Each row has a name. After each piece below comes the name of the row it's from, unless a question asks for something else. Each question is about the rows just above it. Places in a row count from 0.

[134 103  97 116 105 183 146 153 160]  q711
[146 122 116 112 113 189 102 176 167]  q155
[121 127 126 162 108 139  94 187  91]  q585
[129 149 149 135 141  57 109 121 102]  q486
find: [121 102] -> q486
[103] is at row and place -> q711, 1
Where in the named rows is [113]? -> q155, 4
q486 in full: -> [129 149 149 135 141  57 109 121 102]

[ 64  83 207  83  87  62  74 155 207  61 103  61  61  60  66  94 165  86
 162  58  59 162 122 119 127  63  75  56 180  61  62  66  58 152  95 184
  75  80  80 184  80  60]  q111
[139 121 113 138 129 141 134 120 112  88 126 136 142 136 134 133 119 134
 119 136 140 166 122 123 124 141 135 143 113 140 140 140 140 118 131 108
 140 135 132 115 131 141]  q783
[120  60 144 163  52  63  53  73 144  65  55  67 117  92  56 174 210  69
 112 114 121 113 139  55  58  64 141  84  95  66  74  60 109  73  54 112
 148  56 135 100  57  71]  q60
[139 121 113 138 129 141 134 120 112 141 126 136 142 136 134 133 119 134
 119 136 140 119 122 123 124 141 135 143 113 140 140 140 140 118 131 108
 140 135 132 115 131 141]  q763
[119  88 149 136  96 102  96 122 150 100  98  96 119 102  95 138 158 105
 125  95 101 156 103 103 112 101 121 107 130 101 102 101 113 115 104 129
 131 102 118 135  95 101]  q607
[120 109 129 125 109 114 108 123 132 114 111 110 121 110 110 128 138 104
 121 113 115 138 114 109 120 113 115 116 127 115 115 112 119 117 103 117
 122 115 127 128 110 114]  q296
[ 68 103 188  81 102  72  88 145 190  74 114  78  67  74  82  89 153  95
 148  78  70 149 132 130 124  73  81  64 166  72  71  74  64 151 101 174
  73  86  83 172  95  69]  q439
[116 106 150 131 103  97  98 121 149  99 106 101 112 109  99 137 158 107
 123  99  99 158 111 109 111  99 123 103 132 100 103  99 112 121 105 141
 126 103 124 134 103 101]  q74
[ 92 112 173 104 106  91  99 147 100 150 115  92  89  92  96 112 151 111
 151  91  91 150 124 124 130  91 100  89 162  92  92  94  91 144 114 164
 101 104 103 161 103  91]  q784
[133 104 121 133 110 120 108 111 123 121 114 115 130 118 112 135 137  96
 112 114 121 139 113 106 114 122 129 123 114 119 124 120 126 114 101 110
 129 114 135 115 115 122]  q706
The row with [150 100] is -> q607
q784 in full: -> [ 92 112 173 104 106  91  99 147 100 150 115  92  89  92  96 112 151 111
 151  91  91 150 124 124 130  91 100  89 162  92  92  94  91 144 114 164
 101 104 103 161 103  91]
Where do [ 75  56 180  61  62  66] appear? -> q111
find: [112 114 121 139 113] -> q706
find: [111 123] -> q706

[129 178 136 134 154 187 116 121] -> q524
[127 147 104 167 130 168 102 120] -> q226
[131 109  78 129 153 200 103 124] -> q360
[125 155 130 136 168 104 113 124] -> q586
q360 in full: -> [131 109  78 129 153 200 103 124]
find: [178 136 134 154 187 116 121] -> q524
Row and place of [102] in the named rows: -> q226, 6
Where in the named rows is [200]? -> q360, 5
find: [104 167 130 168] -> q226

[186 120 175 105 177 195  62 191 105 191 168  70  81 194 181  67  87  97
  58 184 181 192 194 191  59  67  64  66 190 153  63 191 193  62 174 160
 192  60 120  58  56  56 189 183  61 191  58 191 188  57  84  58  57 195
 193 195 191  77 181 193  75] = q412
[212 100 188 100 192 216  54 217  80 219 198  62  96 218 212  47  89 102
  42 211 186 220 218 218  47  45  68  71 217 151  44 218 217  67 215 202
 212  45 102  46  43  42 198 201  52 218  54 203 217  46  87  41  50 218
 217 218 219  54 212 218  64] = q175
[148  95 151 102 156 172  90 159  92 160 146 103 125 165 148  80 117 121
  84 145 145 167 169 159  85  87 107 108 156 128  83 159 158 105 156 156
 169  88  94  86  88  87 152 159  88 159  93 156 155  92 113  86  90 166
 158 167 160  84 149 159  90] = q714
[127 119 115 102 121 132  92 134 125 130 118 111 102 130 121 106 116 114
 102 126 137 129 131 131  92 110  95  97 128 132 103 130 131  95 111 112
 125  99 122  93 103 100 134 115  99 130  97 129 128 102 123 103  91 131
 132 131 130 114 122 132  92] = q234
[187  86 138  85 138 182  64 186  75 192 176  88 111 184 186  63 110 117
  65 185 140 190 184 192  64  60  90  91 189 110  62 192 185  86 187 181
 172  62  88  58  66  64 153 153  72 191  74 156 192  74 112  64  70 186
 187 185 190  62 187 190  60] = q34
[125 109 141 109 147 151 102 136 107 135 117 105 111 147 125  98 111 109
 100 122 136 146 149 133 100 104 105 102 131 124 100 135 135 104 124 116
 151 101 109 103 102 100 143 142  92 135  95 141 129  99  95 100 100 147
 134 148 135 101 123 135 104] = q564
[150 108 151 111 155 162  92 157 103 156 139  94 111 160 147  87 104 106
  86 149 150 160 161 155  88  88  99 100 154 131  85 156 157  99 149 145
 162  85 111  89  87  86 156 155  90 156  92 155 154  87 109  86  90 161
 157 161 157  90 147 157  92] = q554
[170 110 145 102 146 171  81 173  98 173 156  93 100 172 167  85 108 111
  81 168 146 175 172 173  83  82  91  89 171 126  83 174 171  89 161 152
 167  81 110  80  80  79 157 153  80 173  81 155 172  82 104  80  82 173
 172 173 172  86 167 173  84] = q233
[107  92 128 116 132 138 118 126  97 121  99 111 133 132 106 101 110 106
 109 105 111 133 135 118 107 112 126 124 117 103 109 121 121 124 114 117
 136 118  89 113 112 114 118 126 102 120 109 119 116 113 106 111 115 132
 120 133 121 100 105 120 111] = q614
[120 101 140 124 136 141 123 125  97 129 112 110 139 134 118 102 107 107
 112 119 117 137 138 126 116 103 133 132 128  98 106 129 130 129 131 131
 145 108 100 115 112 114 127 142 118 129 120 131 124 115 120 112 125 137
 130 137 129  98 118 130 112] = q870
[161 103 151 101 153 175  83 167  93 170 153  92 106 175 162  79 104 110
  80 159 147 177 175 168  84  80  93  92 167 124  79 169 168  90 162 151
 172  79 101  81  81  80 157 160  81 169  81 162 165  83  88  81  86 175
 167 175 150  81 162 169  87] = q954
[139 102 135  92 143 157  87 147 103 148 140 111 117 153 139  89 125 126
  92 136 144 154 155 147  91  93 103 104 143 132  87 147 146 102 139 138
 154  85 104  90 102 100 148 141  94 147  96 147 143  95 119  93  91 154
 146 154 147  94 140 148  86] = q38
find: [125 109 141 109 147 151 102 136 107 135 117 105 111 147 125  98 111 109
 100 122 136 146 149 133 100 104 105 102 131 124 100 135 135 104 124 116
 151 101 109 103 102 100 143 142  92 135  95 141 129  99  95 100 100 147
 134 148 135 101 123 135 104] -> q564
q412 in full: -> [186 120 175 105 177 195  62 191 105 191 168  70  81 194 181  67  87  97
  58 184 181 192 194 191  59  67  64  66 190 153  63 191 193  62 174 160
 192  60 120  58  56  56 189 183  61 191  58 191 188  57  84  58  57 195
 193 195 191  77 181 193  75]
[148  95 151 102 156 172  90 159  92 160 146 103 125 165 148  80 117 121
  84 145 145 167 169 159  85  87 107 108 156 128  83 159 158 105 156 156
 169  88  94  86  88  87 152 159  88 159  93 156 155  92 113  86  90 166
 158 167 160  84 149 159  90] is in which row? -> q714
find: [187  86 138  85 138 182  64 186  75 192 176  88 111 184 186  63 110 117
  65 185 140 190 184 192  64  60  90  91 189 110  62 192 185  86 187 181
 172  62  88  58  66  64 153 153  72 191  74 156 192  74 112  64  70 186
 187 185 190  62 187 190  60] -> q34

[126  53 142 193 102 128] -> q967
[132 141 113 191 146  98] -> q549
[123 141 117 117 163 125] -> q508
[131 128 130 142 147 140] -> q793
[136  84 109 151  90 117] -> q818
[117 140 108 104 128 120] -> q628
[140 128 138 101  94 106] -> q672
[142 135 118 140 115 132] -> q615
[127  71 129 138 149 145] -> q518
q628 in full: -> [117 140 108 104 128 120]
[125] is at row and place -> q508, 5
q518 in full: -> [127  71 129 138 149 145]

[158 106  80 162] : q907
[157 148  49 156] : q164
[ 99 117  80 162] : q847
q847 in full: -> [ 99 117  80 162]
q907 in full: -> [158 106  80 162]
Where in the named rows is [157]? -> q164, 0

[113 126 158 143 110 121 117 140 154 149  99 143 126 131 133]  q761
[113 126 158 143 110 121 117 140 154 149  99 143 126 131 148]  q357
[128 114  98 128  59 149  92 154  99 149 140  93 116 133  98]  q946
Row and place of [148] in the named rows: -> q357, 14
q946 in full: -> [128 114  98 128  59 149  92 154  99 149 140  93 116 133  98]
find: [128  59] -> q946
find: [113 126 158 143 110 121 117 140 154 149  99 143 126 131 133] -> q761

[ 71 191  96 111 131 173  82 161 110 152 160  44 171 135  72  43 122 138
 168 170 153  90 136  96 151 114 129 177  91 152 153 117 152 190 141 154
 154 143 120 114 159  95  75 144 140 164 122 109] : q880
[196 142  69 188 123 144 137 122 155 137 129 131 123  69 117  65 122 132
 136 118 109  57 139  84 122  88 141 147 100  77 150 103  71 190  96 144
  91 124 183 156  83 159 118 176 164 134 148 110] : q317
[196 142  69 188 123 144 137 168 155 137 129  65 123  69 117  65 122 132
 136 118 109  57 139 145 122  88 141 147 100  77 150 103  71 190  96 144
  91 124 183 156  83 159 118 176 164 134 148 110] : q478
find: [196 142  69 188 123 144 137 122 155 137 129 131 123  69 117  65 122 132
 136 118 109  57 139  84 122  88 141 147 100  77 150 103  71 190  96 144
  91 124 183 156  83 159 118 176 164 134 148 110] -> q317
q317 in full: -> [196 142  69 188 123 144 137 122 155 137 129 131 123  69 117  65 122 132
 136 118 109  57 139  84 122  88 141 147 100  77 150 103  71 190  96 144
  91 124 183 156  83 159 118 176 164 134 148 110]

[132 133 139 126 109 130 124  68 175 128 154 139 143 139 136 220 140 115
 100 145 136 135 129] : q407
[132 113 140 130 184 151 119 161 129  93 159 115 156 126 138 115 120 120
 103 147 131 119 128] : q591
[136 136 125 122 189 134 124 168 105  96 116 127 135 130 135  66 135 114
 103 149  94 138 133] : q18
[131  52 138 116 162 164 131 126  97  54 112 136 113 127 146 196 141 103
 114 138  73 128 133] : q712
q407 in full: -> [132 133 139 126 109 130 124  68 175 128 154 139 143 139 136 220 140 115
 100 145 136 135 129]
Which row holds [103 114]? -> q712
[136 113 127 146 196 141] is in which row? -> q712

[146 136 127 128 118 128 137 140 115 176 125  74 147 108 132 113 128 128
  95 128 179 151 171 114 128 128 140 124 115 128 101 180 146 125 112  96
 162 155 154 121 128 128 152 134 166 133 129 146 101 131 151 143 101  92
  96 155 150 107 108 135] : q860
[161 163 102 169 128  94 121 107 143 147 129 118 144 138 132 171 159 121
 164 145 175 128 160 108 146 128 128 128 104 143 155 124 101 128 151 170
 156 128 128 134 143 173 128 128 128 111 179 128 137 141 128 135 128 118
 135  99 101 128 128 159] : q83
[118 134 135 113 123 119 106 128 149 139  99 118 151 142 128 106 148  87
 131  63  81  98 128 102 122 138 148 104 167 133 120 124 109 145 128 101
 150 122 125 119 128 133 128 110 137 142  98 112 128 148 107 148 131 144
 128 143 163 140 128 120] : q597
[ 98 125 133 118 128 161 150 142 128 128 128 128  90 167 128 128 128 158
 128 121 120 169 146  99 146 127 128 134  99 139 137  95 128 128 139 130
 118 128 109 147  90 122 128 106 140 128 128 144 131 128 128 148 131 144
 128 128 156 143 129 128] : q558
[102 128 119 126 124 148 124 111 114  91 145 130 116 102 127 132 109  94
 129 158 140 167 140 173 161 148 128 157 124 128 147 158 128 125 138 128
 123 139 120 109 156 112 136 134 128 142 146 115 120 149 137 131 137  86
 118 128 116 145 141 135] : q227
[127 158 138 112 124 146  81 158 147 128 106 125 157 128 128 128 160  98
 132 128 128 128  83 112  98 128 145  71 128 126 102 100 128 148 128  96
 171 122 111 134  95 113 129 104 130 162 101 111 132 145  49 128 128 142
 126 137 166 126  91 139] : q644
q83 in full: -> [161 163 102 169 128  94 121 107 143 147 129 118 144 138 132 171 159 121
 164 145 175 128 160 108 146 128 128 128 104 143 155 124 101 128 151 170
 156 128 128 134 143 173 128 128 128 111 179 128 137 141 128 135 128 118
 135  99 101 128 128 159]
Where in the named rows is [100]? -> q644, 31
[180] is at row and place -> q860, 31
[118 134 135 113 123 119 106 128 149 139  99 118 151 142 128 106 148  87
 131  63  81  98 128 102 122 138 148 104 167 133 120 124 109 145 128 101
 150 122 125 119 128 133 128 110 137 142  98 112 128 148 107 148 131 144
 128 143 163 140 128 120] is in which row? -> q597

[122 138 187 132 217 101 142 125  90 136 109 177  83 122 117 137  99  45
 126 124  62 147] -> q510
[115 126 145 121 203 117 143 137  64 134 118 191 107 158  90 133 117  44
 123  86  56 138] -> q625
[124 116  43 109  55 164 119 144 128 124 155 112 189 171  98 121 171 182
 127  88 164 105] -> q190
q510 in full: -> [122 138 187 132 217 101 142 125  90 136 109 177  83 122 117 137  99  45
 126 124  62 147]
q190 in full: -> [124 116  43 109  55 164 119 144 128 124 155 112 189 171  98 121 171 182
 127  88 164 105]

[113 114 150 137] = q106
[ 78 149 182 143] = q935
[ 78  57 192 148] = q682
Row and place of [148] in the named rows: -> q682, 3
Where in the named rows is [149]? -> q935, 1
Row and place of [113] in the named rows: -> q106, 0

[148 209 114  99 192 132 132  99 117]  q964
[ 72  80  78 109 101 115 115  77 196]  q717
[ 78  80 109 115  72 101  77 115 124]  q680
q680 in full: -> [ 78  80 109 115  72 101  77 115 124]
Row and place of [114] in the named rows: -> q964, 2
find: [ 72  80  78 109 101 115 115  77] -> q717

[133 125 128 129 112 127 129 127  98 129] -> q527
[128 141 145 128 128 150 127 128 143 127] -> q458
[119  90  57 125 124  94 133 131  90 125] -> q193
[125 159 190 124 126 147 129 128 152 125] -> q929
[132 133 125 128 129 112 128 123 101 128] -> q96
[136 136 145 131 130 141 125 126 136 129] -> q243
[120 137 146 122 123 131 127 126 129 123] -> q343
[123 110  93 126 126 114 132 131 117 127] -> q810
[129 104 134 132 104 115 128 128 112 130] -> q210
[124 102  75 129 129 104 134 132 107 130] -> q424
[127  95  60 129 128 101 131 129  94 129] -> q649
[128 133 152 127 127 126 125 125 131 126] -> q418
Row and place of [60] in the named rows: -> q649, 2
find: [133 125 128 129 112 128] -> q96
Which row holds [129 112 127]? -> q527
Which row holds [128 133 152 127 127 126 125 125 131]? -> q418
The row with [129 104 134 132 107] is -> q424
q210 in full: -> [129 104 134 132 104 115 128 128 112 130]
find: [129 128 101] -> q649

[194 112 150 121 147  87 181  76 180  90 182  85 168 116 155  90 186 134
 117  90 149  86 155 112 116 137  88 179  75 174  96 185  95 157 115 173
  71 162 116 169  97 165 117 131 154  77 174 121 124 149 126  96 181  81
 146 137 120 181  85] -> q752
[194 112 150 121 147  87 181  76 180  90 182  85 168 116 155  90 186 134
 117  90 149  86 155 112 116 137  88 179  75 130 148 101 162 103 170 135
 136 131 161 142 138 123 136 108 145 121 149 110 125 146 151  97 184 101
 130 112 163 115 148] -> q33
[196  96 105 178  72 188  85 180  90 168 182  76 181 160 126  92  96 189
  90 141 112 128 118 144  82 153  96 108 138 150 158 104 164 158  96 138
 147 147 153 154 109 138 128 110  95 161 147 184  97 125 151 110 146 119
 131  97 122 127 135] -> q512
Which row holds [194 112 150 121 147  87 181  76 180  90 182  85 168 116 155  90 186 134
 117  90 149  86 155 112 116 137  88 179  75 130 148 101 162 103 170 135
 136 131 161 142 138 123 136 108 145 121 149 110 125 146 151  97 184 101
 130 112 163 115 148]? -> q33
The row with [184  97 125 151 110 146 119] is -> q512
q752 in full: -> [194 112 150 121 147  87 181  76 180  90 182  85 168 116 155  90 186 134
 117  90 149  86 155 112 116 137  88 179  75 174  96 185  95 157 115 173
  71 162 116 169  97 165 117 131 154  77 174 121 124 149 126  96 181  81
 146 137 120 181  85]
The row with [110 125 146 151  97 184] is -> q33

[169 166 160 152 140 128 115 106  96  90  87  88] = q124
[ 98 134 167 173 145 106  83  92 129 163 172 150] = q662
[178 169 154 139 121 104  89  79  75  78  85  97] = q982
[142 163 172 162 144 118  95  86  90 108 133 156] = q969
[209 183  58  59 183 208  88  39 152 222 121  34] = q686
[ 62 183 200 157  66  76 172 195 107  55 125 200] = q786
[173 189 182 154 114  80  67  75 106 145 176 189] = q758
[ 59 183] is in which row? -> q686
q982 in full: -> [178 169 154 139 121 104  89  79  75  78  85  97]
The row with [152 140 128 115 106  96  90] is -> q124
Row and place of [76] in the named rows: -> q786, 5
q758 in full: -> [173 189 182 154 114  80  67  75 106 145 176 189]

